Here is a tiny trained network, its code and every weight. The questions are about switching its units off for an input and a target symbol, where a switched-off unit gives its printed mean instead of its output.

import numpy as np


def w(rows, s, z=0):
    codes = np.array(rows[::2]) - 128.0
    scale = np.full(codes.shape[1], s)
    scale[-1] = z or s
    return codes * scale


def norm(h):
    return h / np.sqrt((h * h).mean(-1, keepdims=True) + 1e-5)


def f(y):
    return y / 2 * (1 + np.tanh(0.7978845608 * (y + 0.044715 * y**3)))


def softmax(a):
    e = np.exp(a - a.max(-1, keepdims=True))
    return e / e.sum(-1, keepdims=True)


def log_softmax(a):
    a = a - a.max(-1, keepdims=True)
    return a - np.log(np.exp(a).sum(-1, keepdims=True))


def net(x, mask):
    ids = ['ΔΛΩαβπστ'.index(c) for c in x.split()]
    T = len(ids)
    res = E[ids] + P[:T]
    u = 0
    for l in range(2):
        r = norm(res)
        for j in range(2):
            rows = slice(2 * j, 2 * j + 2)
            q, k, v = (r @ M[l][rows].T for M in (Q, K, V))
            z = softmax(np.where(np.tri(T) > 0, q @ k.T / 2**0.5, -1e9)) @ v
            o = O[l][rows]
            res = res + np.where(mask[u + j], z, o[:, -1]) @ o[:, :-1]
        u += 2
        y = f(norm(res) @ A[l][:, :-1].T + A[l][:, -1])
        res = res + np.where(mask[u : u + 8], y, B[l][:, -1]) @ B[l][:, :-1]
        u += 8
    return log_softmax(norm(res)[-1] @ U[:, :-1].T + U[:, -1])


Q, K, V, O, A, B = {}, {}, {}, {}, {}, {}
E = w([
[139,131,57,144,96,113,122,67,111,8],'Δ',
[230,189,103,153,163,121,99,133,133,155],'Λ',
[103,63,58,139,96,153,100,173,190,113],'Ω',
[109,98,84,115,67,89,120,132,195,149],'α',
[132,202,188,144,102,113,153,153,121,98],'β',
[149,64,164,130,148,150,158,103,134,95],'π',
[74,180,101,121,201,67,189,119,154,105],'σ',
[131,134,163,131,125,77,182,70,107,108],'τ',
],0.017)
P = w([
[63,117,102,41,197,176,39,94,11,213],'0',
[143,27,71,166,180,3,91,94,170,165],'1',
[155,25,98,158,89,31,66,174,105,185],'2',
[131,131,137,101,215,92,144,129,100,34],'3',
[149,110,135,217,84,82,104,74,204,140],'4',
[144,114,150,150,94,83,76,250,11,163],'5',
[180,191,151,208,144,112,140,109,231,56],'6',
[130,45,132,180,73,68,59,74,130,181],'7',
[138,158,118,174,194,103,129,118,101,89],'8',
],0.0073)
Q[0] = w([
[132,184,207,125,207,209,199,58,120,92],'L0H1',
[127,166,136,8,254,120,177,211,99,79],'L0H1',
[38,93,86,123,87,85,146,165,202,100],'L0H2',
[151,164,99,132,140,154,152,100,172,95],'L0H2',
],0.0083)
K[0] = w([
[174,117,143,254,84,133,202,160,234,133],'L0H1',
[123,164,111,137,165,151,189,46,234,109],'L0H1',
[47,87,58,20,143,161,103,54,96,174],'L0H2',
[170,156,121,175,101,106,120,52,158,149],'L0H2',
],0.0083)
V[0] = w([
[85,71,200,254,204,162,57,190,116,91],'L0H1',
[172,85,190,84,221,93,80,126,103,119],'L0H1',
[186,104,115,208,74,126,184,69,157,184],'L0H2',
[152,45,130,123,117,47,77,128,203,140],'L0H2',
],0.0047)
O[0] = w([
[118,156,122,166,116,146,251,136,133,139,141],'L0H1',
[119,135,110,227,121,159,72,98,95,180,239],'L0H1',
[109,166,178,112,204,71,2,100,115,103,118],'L0H2',
[77,218,140,230,130,189,139,136,153,235,250],'L0H2',
],0.0073,0.0026)
A[0] = w([
[149,145,147,183,147,105,163,114,52,160,156],'L0N1',
[68,148,213,105,174,125,192,161,156,222,99],'L0N2',
[136,123,82,34,129,130,30,144,186,178,68],'L0N3',
[113,185,47,126,100,66,98,113,96,126,236],'L0N4',
[87,176,2,56,210,126,177,147,94,171,1],'L0N5',
[168,136,128,158,155,172,125,162,163,87,193],'L0N6',
[104,127,116,94,88,145,167,163,118,94,128],'L0N7',
[144,132,165,111,102,101,127,106,179,150,166],'L0N8',
],0.008,0.0018)
B[0] = w([
[139,160,151,92,122,155,153,162,166,184,235],'L0N1',
[191,40,191,132,96,81,125,109,124,24,164],'L0N2',
[155,205,189,60,97,243,187,81,165,116,199],'L0N3',
[88,64,135,188,140,220,117,140,84,139,253],'L0N4',
[2,107,143,130,163,128,196,218,94,156,159],'L0N5',
[119,139,73,104,191,37,119,82,108,153,189],'L0N6',
[146,116,77,65,96,139,166,101,92,210,127],'L0N7',
[110,82,84,99,105,46,56,170,112,85,162],'L0N8',
],0.0065,0.0044)
Q[1] = w([
[118,157,125,61,133,150,128,73,203,60],'L1H1',
[154,166,166,149,210,146,155,100,46,59],'L1H1',
[99,60,101,188,2,51,48,140,234,159],'L1H2',
[151,170,168,174,195,85,106,59,107,50],'L1H2',
],0.0089)
K[1] = w([
[77,110,84,84,64,124,79,101,255,175],'L1H1',
[122,181,97,218,182,28,115,92,159,56],'L1H1',
[114,118,154,119,69,193,91,146,21,186],'L1H2',
[191,160,105,211,78,99,86,111,192,107],'L1H2',
],0.008)
V[1] = w([
[219,167,113,165,100,132,119,63,70,106],'L1H1',
[2,148,125,160,145,88,166,108,74,81],'L1H1',
[92,92,166,108,75,74,160,70,125,180],'L1H2',
[130,184,187,89,169,71,122,222,107,174],'L1H2',
],0.0078)
O[1] = w([
[177,92,42,87,44,125,1,87,229,141,135],'L1H1',
[20,64,16,175,120,153,151,107,168,159,145],'L1H1',
[91,127,180,28,176,110,102,157,253,89,158],'L1H2',
[137,114,112,41,137,53,149,124,174,199,1],'L1H2',
],0.0081,0.0043)
A[1] = w([
[84,207,110,130,89,84,148,131,126,83,103],'L1N1',
[245,190,97,100,151,137,2,88,116,220,6],'L1N2',
[168,72,164,109,38,130,115,108,136,21,36],'L1N3',
[126,125,185,118,163,88,29,114,135,72,239],'L1N4',
[154,141,188,168,195,167,138,105,104,117,204],'L1N5',
[179,95,110,116,146,48,193,132,180,99,122],'L1N6',
[236,180,183,156,129,188,190,105,186,175,183],'L1N7',
[149,122,200,121,178,25,186,125,60,106,96],'L1N8',
],0.0071,0.0015)
B[1] = w([
[97,51,90,128,145,175,145,141,173,198,140],'L1N1',
[123,192,101,147,255,40,141,137,27,231,249],'L1N2',
[181,136,105,171,194,83,152,138,80,69,207],'L1N3',
[61,88,121,83,136,158,88,169,72,159,218],'L1N4',
[150,133,145,78,107,84,122,154,187,173,238],'L1N5',
[154,122,125,73,34,161,198,152,42,173,159],'L1N6',
[98,209,135,93,88,181,184,35,123,143,254],'L1N7',
[160,130,100,143,183,137,65,136,80,54,171],'L1N8',
],0.0081,0.0041)
U = w([
[130,112,26,229,90,183,59,108,83,81,139],'Δ',
[163,202,72,152,189,91,112,90,53,204,194],'Λ',
[236,175,173,181,167,105,222,140,74,2,6],'Ω',
[121,135,185,84,209,104,34,194,90,47,129],'α',
[175,84,56,34,71,88,194,127,64,120,201],'β',
[98,218,175,123,97,209,167,60,177,139,151],'π',
[16,100,117,181,184,120,246,161,98,136,61],'σ',
[52,91,76,58,135,117,36,126,191,195,137],'τ',
],0.0071,0.002)

Each question gives the input, a string of symbols that net reads in full, and the target symbol t.
The units are the heads (2 rows each of Q, K, V and O) and the neurons (one row each of A and B). Each row of codes is followed by its name. A weight is (code - 128) times the scale printed after its matrix; where a second scale follows, it is the last column's (O, A, B and U).
mask holds one flag per unit, layer by layer, with each layer's heads first. A switched-off unit (its flag False) gives its mean, the last column of its rows in O or B, instead of its output. The means were averaged over made-up inputs and are rounded, as every weight is.
A unit's drop is (log p(t) with every unit on - log p(t) with that unit switched off) / (log p(t) with every unit on - log p(t) with every unit switched off).
The circuit of an input: a set's keep is (log p(t) with only the set's units on - log p(t) with every unit switched off) / (log p(t) with every unit on - log p(t) with every unit switched off). Starting from the 12 units with the biggest drops (on a tie, the unit counted first), units are removed one at a time, each time the one whose removal leaves the highest keep (on an exact tie, the one counted first), for as long as the keep stays at least 0.8.
circuit, biggest first: the units of the circuit, biggest drop first
unit that matters most: the unit with the biggest drop
k most important neurons: the k neurons with the biggest drops, biggest first
k most important neurons of layer l: the k neurons of layer l with the biggest drops, biggest first
heads that matter: for each layer, one digit per head in row order, 1 if its drop is at least 0.15 and else 0, layers parted by /
input σ α Ω α α π τ, target α: most important neuron of layer 1 : L1N4
input Λ σ τ Δ Λ Δ π β Ω, target Λ: heads that matter : 00 / 11
input τ Λ π π τ, target π: circuit, biggest first : L0N1; L1N2
input Ω α Ω τ π Δ Λ σ π, target Λ: heads that matter : 01 / 10
input π π π Ω Ω π, target Ω: heads that matter : 10 / 10
input Ω τ β τ, target τ: heads that matter : 00 / 10
input α α Λ π α β β σ α, target π: circuit, biggest first : L0N3; L0H1
input α β β τ, target β: circuit, biggest first : L1H2; L1N6
input Λ σ β β Δ α Λ α α, target Λ: circuit, biggest first : L1H1; L1N2; L0H1
input α α α π τ β α β, target β: circuit, biggest first : L1H2; L0H1; L1N6; L0N8
input β Λ Δ Ω σ π, target Ω: 3 most important neurons : L0N3; L1N8; L0N4
input α π σ σ α τ Ω π, target τ: circuit, biggest first : L1H2; L0H1
input β β Ω Λ π Ω Δ α α, target τ: heads that matter : 01 / 01
input Ω Δ Ω α, target σ: heads that matter : 00 / 10
input Ω Ω τ, target Ω: heads that matter : 10 / 00
input π Ω τ Λ α Λ β α π, target β: heads that matter : 10 / 01
input Λ σ α α π, target α: heads that matter : 10 / 00
input β σ Ω β β Ω, target τ: heads that matter : 00 / 01
input α π π σ σ τ β β, target τ: circuit, biggest first : L1H2; L1H1
input α α β, target α: unit that matters most : L0H1
input τ π π Δ α α, target α: circuit, biggest first : L0N3; L0H2; L1H2; L1H1
input Λ Λ Λ Λ α, target Λ: circuit, biggest first : L1H1; L1N2
input Ω Ω β, target Ω: heads that matter : 10 / 00
input α Δ Δ β, target Δ: circuit, biggest first : L1H1
input Δ π σ β, target π: 3 most important neurons of layer 0 : L0N1; L0N5; L0N4
input β α τ Ω, target τ: heads that matter : 01 / 01
input π π β π τ σ β, target τ: heads that matter : 01 / 10
input σ Δ Ω Ω Δ α Ω, target β: unit that matters most : L0H2
